2.903  1.428  -4.799  3.889  -2.506  0.787  0.477  -1.018  -0.979  7.090  -5.047  5.406  5.154  2.190  -1.429
1.719  2.699  1.832  1.682  -5.900  0.148  3.794  3.164  2.455  8.016  -1.560  4.231  2.840  1.984  -3.765
->
1.719  2.699  1.832  1.682  -5.900  0.148  3.794  3.164  2.455  8.016  -1.560  4.231  2.840  1.984  -3.765
2.903  1.428  -4.799  3.889  -2.506  0.787  0.477  -1.018  -0.979  7.090  -5.047  5.406  5.154  2.190  -1.429

-2.856  -0.779  0.213  -3.442  -2.774  -2.378  -8.716  -2.203  -4.742  -1.444  -3.233  -0.160
-0.255  -1.582  -4.303  -3.918  -4.685  -7.673  -6.136  -0.411  0.130  1.269  -0.530  -0.007
-1.358  1.830  0.970  -0.809  1.279  4.048  -0.691  0.351  -0.149  -2.970  0.087  -1.248
2.951  -1.954  -0.139  0.151  -1.212  -1.606  -4.888  2.595  4.817  -4.238  4.252  -0.891
0.114  0.051  1.514  -0.891  0.535  4.736  -4.716  -1.361  -5.198  -2.558  -5.773  0.166
->
0.114  0.051  1.514  -0.891  0.535  4.736  -4.716  -1.361  -5.198  -2.558  -5.773  0.166
-1.358  1.830  0.970  -0.809  1.279  4.048  -0.691  0.351  -0.149  -2.970  0.087  -1.248
-2.856  -0.779  0.213  -3.442  -2.774  -2.378  -8.716  -2.203  -4.742  -1.444  -3.233  -0.160
2.951  -1.954  -0.139  0.151  -1.212  -1.606  -4.888  2.595  4.817  -4.238  4.252  -0.891
-0.255  -1.582  -4.303  -3.918  -4.685  -7.673  -6.136  -0.411  0.130  1.269  -0.530  -0.007

-0.491  -5.368  -2.010  -0.878  2.723  7.469  -3.165
-1.104  -2.918  1.797  -0.965  -2.861  1.008  3.358
-4.289  -0.235  1.037  -2.566  -3.157  2.012  3.953
-4.469  -4.679  1.425  -4.970  -3.654  4.165  3.872
-3.402  -7.609  -0.312  -4.555  -0.037  7.846  0.388
-1.805  -5.093  -0.134  -1.986  0.738  5.416  -1.349
->
-1.104  -2.918  1.797  -0.965  -2.861  1.008  3.358
-4.469  -4.679  1.425  -4.970  -3.654  4.165  3.872
-4.289  -0.235  1.037  -2.566  -3.157  2.012  3.953
-1.805  -5.093  -0.134  -1.986  0.738  5.416  -1.349
-3.402  -7.609  -0.312  -4.555  -0.037  7.846  0.388
-0.491  -5.368  -2.010  -0.878  2.723  7.469  -3.165

-0.033  1.113  0.092  -1.433  0.609  -5.881  -0.174  -0.261  0.023  1.267
0.153  0.281  -0.169  2.138  -0.696  6.658  -0.930  0.790  0.114  0.084
0.071  -0.182  0.334  1.676  1.122  3.589  0.171  -0.054  -0.173  -0.286
-0.073  -0.564  -0.319  1.432  -0.268  1.175  0.475  0.092  0.160  -0.509
0.022  2.230  0.942  -0.036  -0.186  0.672  0.816  0.663  0.022  -0.471
-0.033  0.972  -0.467  1.472  -1.098  3.028  -1.198  -0.568  0.157  0.167
0.196  0.218  -0.127  0.846  0.338  3.521  0.679  -0.304  -0.108  1.026
-0.128  0.568  -0.224  1.797  -0.320  -0.987  0.439  -0.760  0.096  0.585
-0.177  0.085  0.076  -1.384  -0.148  3.486  1.556  -0.255  0.255  -0.116
->
0.022  2.230  0.942  -0.036  -0.186  0.672  0.816  0.663  0.022  -0.471
0.071  -0.182  0.334  1.676  1.122  3.589  0.171  -0.054  -0.173  -0.286
-0.033  1.113  0.092  -1.433  0.609  -5.881  -0.174  -0.261  0.023  1.267
-0.177  0.085  0.076  -1.384  -0.148  3.486  1.556  -0.255  0.255  -0.116
0.196  0.218  -0.127  0.846  0.338  3.521  0.679  -0.304  -0.108  1.026
0.153  0.281  -0.169  2.138  -0.696  6.658  -0.930  0.790  0.114  0.084
-0.128  0.568  -0.224  1.797  -0.320  -0.987  0.439  -0.760  0.096  0.585
-0.073  -0.564  -0.319  1.432  -0.268  1.175  0.475  0.092  0.160  -0.509
-0.033  0.972  -0.467  1.472  -1.098  3.028  -1.198  -0.568  0.157  0.167

2.245  -3.788  2.288
-2.007  0.467  -0.378
-0.410  -0.967  -1.618
-2.810  1.315  -2.904
-4.410  3.228  -5.045
1.465  -2.377  0.038
-8.593  -3.292  7.690
0.874  0.806  -0.604
6.341  -7.784  5.859
-0.656  -0.838  1.464
1.118  -1.292  -0.012
->
-8.593  -3.292  7.690
6.341  -7.784  5.859
2.245  -3.788  2.288
-0.656  -0.838  1.464
1.465  -2.377  0.038
1.118  -1.292  -0.012
-2.007  0.467  -0.378
0.874  0.806  -0.604
-0.410  -0.967  -1.618
-2.810  1.315  -2.904
-4.410  3.228  -5.045

-2.459  0.595  -2.117  -0.427  -1.810  0.036  -0.800  1.927  -1.903  -2.049  3.543  -3.136  3.870  -1.183
-0.060  1.344  4.000  -0.370  3.820  1.942  -1.310  -3.448  0.692  3.883  6.337  -0.547  6.781  -2.770
2.415  1.155  1.150  -6.621  -0.518  2.492  -5.956  1.412  0.319  -0.689  -2.908  0.449  -1.586  0.056
->
-0.060  1.344  4.000  -0.370  3.820  1.942  -1.310  -3.448  0.692  3.883  6.337  -0.547  6.781  -2.770
2.415  1.155  1.150  -6.621  -0.518  2.492  -5.956  1.412  0.319  -0.689  -2.908  0.449  -1.586  0.056
-2.459  0.595  -2.117  -0.427  -1.810  0.036  -0.800  1.927  -1.903  -2.049  3.543  -3.136  3.870  -1.183

4.423  3.591  2.856  3.325  2.838  2.231
2.177  5.262  6.882  2.293  4.128  2.200
7.243  3.013  2.623  2.638  3.237  3.305
3.678  2.666  2.578  3.467  4.094  6.301
2.614  5.142  5.887  3.412  3.696  2.877
->
2.177  5.262  6.882  2.293  4.128  2.200
2.614  5.142  5.887  3.412  3.696  2.877
4.423  3.591  2.856  3.325  2.838  2.231
7.243  3.013  2.623  2.638  3.237  3.305
3.678  2.666  2.578  3.467  4.094  6.301
---
-6.656  3.304  -2.701  -2.534
0.915  5.155  -1.373  -3.741
-3.156  -1.285  -1.757  0.487
->
-2.534  -1.373  -1.285

0.000  0.956  -3.640  0.753  0.000
-1.202  1.648  -4.030  0.000  -0.086
-3.541  8.727  -2.233  1.997  3.286
-0.679  0.163  -3.053  0.674  -0.612
->
0.000  0.000  -2.233  0.163

4.710  -0.584  -3.113  2.694  -2.779
-3.505  1.507  -1.696  -1.120  -3.047
-7.904  2.383  0.097  -3.383  -1.826
->
-2.779  -1.120  0.097

5.135  8.064  6.961
-2.613  1.392  3.104
->
6.961  1.392

1.059  -5.149
6.314  0.379
3.313  2.249
->
-5.149  6.314

0.485  -7.594
3.892  -4.749
1.553  -4.508
4.885  6.028
-0.578  -4.105
->
-7.594  3.892

-2.525  -6.346
-2.094  -4.892
->
-6.346  -2.094

-0.459  0.674  0.528  2.002  0.411
2.462  -1.920  0.369  1.057  -6.711
->
0.411  1.057
